x = [153 147 140 110 149 119 111 116 134 109 140 126 124 134 124 155]
x[0] => 153
x[2] => 140
x[15] => 155
x[8] => 134
x[10] => 140
x[6] => 111

B =
[[136 130 128 132 128 131]
 [116 125 122 128 129 116]
 [119 131 125 134 128 137]
 [101 117 119 140 132 112]
 [128 124 128 124 127 128]
 [128 132 122 127 127 122]]
Rows and columns are counted from 0.
row 0 col 0 => 136
row 5 col 3 => 127
row 5 col 1 => 132
row 3 col 3 => 140
row 4 col 4 => 127
row 5 col 2 => 122
row 0 col 3 => 132
row 3 col 0 => 101
row 1 col 0 => 116
row 2 col 2 => 125
row 0 col 5 => 131
row 4 col 0 => 128
row 5 col 0 => 128

arr =
123	149	119	126	127	142	130	105
130	130	133	128	128	121	131	127
136	146	143	122	126	122	145	138
131	127	128	129	126	128	127	131
137	144	140	112	145	115	147	133
120	137	116	108	122	141	135	115
131	129	128	128	126	124	133	128
136	143	139	115	143	117	147	132
134	143	154	116	137	109	145	125
112	147	109	98	116	153	136	104
119	137	120	107	122	141	133	113
133	127	125	130	128	126	133	129
arr[-12, 0] => 123
arr[7, -2] => 147
arr[-2] => [119, 137, 120, 107, 122, 141, 133, 113]
arr[-7, 0] => 120
arr[6] => [131, 129, 128, 128, 126, 124, 133, 128]
arr[-2, 7] => 113
arr[:, 1] => [149, 130, 146, 127, 144, 137, 129, 143, 143, 147, 137, 127]
arr[-3, 5] => 153
arr[-2, 1] => 137
arr[3, -2] => 127
arr[-5, -1] => 132
arr[11, 2] => 125
arr[:, 6] => [130, 131, 145, 127, 147, 135, 133, 147, 145, 136, 133, 133]
arr[8, 7] => 125
arr[-10, -1] => 138
arr[11, 3] => 130
arr[11] => [133, 127, 125, 130, 128, 126, 133, 129]
arr[-11, 5] => 121
arr[:, 3] => [126, 128, 122, 129, 112, 108, 128, 115, 116, 98, 107, 130]
arr[0] => [123, 149, 119, 126, 127, 142, 130, 105]
arr[2, 4] => 126
arr[7, 1] => 143
arr[-12, -3] => 142
arr[2, -8] => 136
arr[:, 2] => [119, 133, 143, 128, 140, 116, 128, 139, 154, 109, 120, 125]
arr[7, -5] => 115
arr[-7] => [120, 137, 116, 108, 122, 141, 135, 115]
arr[4, -2] => 147
arr[-11, -8] => 130

A =
[[128 128 128 131 131 131 131]
 [128 118 118 141 141 140 139]
 [128 135 135 125 125 125 126]
 [128 109 109 149 150 148 147]
 [128 143 143 118 117 119 119]
 [128 136 136 124 124 125 125]
 [128 102 102 156 157 154 153]
 [127 158 158 104 103 106 107]]
Rows and columns are counted from 0.
(0, 0) = 128
(0, 4) = 131
(1, 4) = 141
(4, 4) = 117
(3, 0) = 128
(7, 2) = 158
(7, 1) = 158
(4, 5) = 119
(0, 3) = 131
(2, 1) = 135
(7, 3) = 104
(4, 3) = 118
(2, 3) = 125
(3, 4) = 150
(1, 3) = 141
(3, 2) = 109
(6, 4) = 157
(7, 6) = 107
(1, 6) = 139
(3, 6) = 147
(4, 2) = 143
(7, 5) = 106

grid =
array([[105, 116, 121, 127, 137, 131, 134, 129, 118, 146, 131, 130],
       [129, 131, 132, 128, 129, 130, 128, 128, 129, 126, 135, 129],
       [112, 117, 137, 127, 128, 122, 128, 122, 123, 140, 117, 122],
       [100, 108, 126, 126, 144, 127, 130, 134, 114, 152, 129, 127],
       [116, 128, 116, 127, 133, 139, 140, 129, 123, 135, 143, 136],
       [105, 111, 124, 126, 142, 128, 132, 134, 116, 148, 133, 128],
       [106, 120, 117, 125, 136, 140, 143, 129, 119, 145, 140, 134],
       [101, 116, 118, 125, 136, 137, 143, 128, 117, 149, 134, 132],
       [116, 133, 126, 127, 112, 131, 138, 111, 131, 131, 120, 128],
       [120, 127, 131, 127, 122, 128, 132, 120, 128, 131, 124, 126],
       [110, 128, 115, 127, 126, 139, 142, 123, 124, 138, 135, 135]])
grid[0][0] = 105
grid[-1] = [110, 128, 115, 127, 126, 139, 142, 123, 124, 138, 135, 135]
grid[3][0] = 100
grid[2][5] = 122
grid[-9][-9] = 127
grid[2][-6] = 128
grid[3][-3] = 152
grid[-8][-9] = 126
grid[:, 10] = [131, 135, 117, 129, 143, 133, 140, 134, 120, 124, 135]
grid[5][-4] = 116
grid[6][10] = 140
grid[7][5] = 137
grid[6] = [106, 120, 117, 125, 136, 140, 143, 129, 119, 145, 140, 134]
grid[0][7] = 129
grid[:, 3] = [127, 128, 127, 126, 127, 126, 125, 125, 127, 127, 127]
grid[:, 0] = [105, 129, 112, 100, 116, 105, 106, 101, 116, 120, 110]
grid[-10][0] = 129
grid[7][-10] = 118
grid[-6][-7] = 128
grid[6][-11] = 120
grid[-2][11] = 126
grid[-1][1] = 128
grid[-4][7] = 128
grid[-5][-3] = 145
grid[0][9] = 146
grid[4][7] = 129
grid[-8][8] = 114
grid[:, 8] = [118, 129, 123, 114, 123, 116, 119, 117, 131, 128, 124]
grid[-2][9] = 131
grid[5][-10] = 124
grid[4][11] = 136
grid[4][10] = 143
grid[3] = [100, 108, 126, 126, 144, 127, 130, 134, 114, 152, 129, 127]
grid[-7] = [116, 128, 116, 127, 133, 139, 140, 129, 123, 135, 143, 136]
grid[:, 7] = [129, 128, 122, 134, 129, 134, 129, 128, 111, 120, 123]

X =
[[138 122 122 123]
 [126 133 133 132]
 [124 135 136 135]
 [144 116 116 117]
 [131 129 129 128]
 [151 110 110 112]
 [149 112 111 113]
 [132 128 128 127]
 [124 135 135 134]
 [151 110 109 111]
 [109 149 149 147]
 [103 155 155 152]
 [124 135 135 134]]
X[0, -4] => 138
X[9, 2] => 109
X[-9, 0] => 131
X[5, -2] => 110
X[:, 1] => [122, 133, 135, 116, 129, 110, 112, 128, 135, 110, 149, 155, 135]
X[1] => [126, 133, 133, 132]
X[9, 1] => 110
X[-2, -4] => 103
X[-1, -3] => 135
X[:, -1] => [123, 132, 135, 117, 128, 112, 113, 127, 134, 111, 147, 152, 134]
X[:, -4] => [138, 126, 124, 144, 131, 151, 149, 132, 124, 151, 109, 103, 124]
X[0, -2] => 122
X[-9, -3] => 129
X[4] => [131, 129, 129, 128]
X[0, -3] => 122
X[7, 0] => 132
X[-12, -2] => 133
X[-2, 3] => 152
X[12, 3] => 134

data =
137  115  145  115  121  142  120  104
112  105  143  118  120  123  121  116
112  127  157  133  116  118  125  101
147  129  135  139  114  129  115  135
130  146  131  120  119  126  129  137
141  108  158  114  121  132  129  102
147  144  135  139  114  142  126  134
data[0, 0] => 137
data[4] => [130, 146, 131, 120, 119, 126, 129, 137]
data[3, 0] => 147
data[:, 7] => [104, 116, 101, 135, 137, 102, 134]
data[2, 0] => 112
data[4, 1] => 146
data[3, 5] => 129
data[2, 3] => 133
data[6, 3] => 139
data[4, 2] => 131
data[2, 6] => 125
data[1, 5] => 123
data[6, 5] => 142
data[3, 3] => 139
data[6, 2] => 135
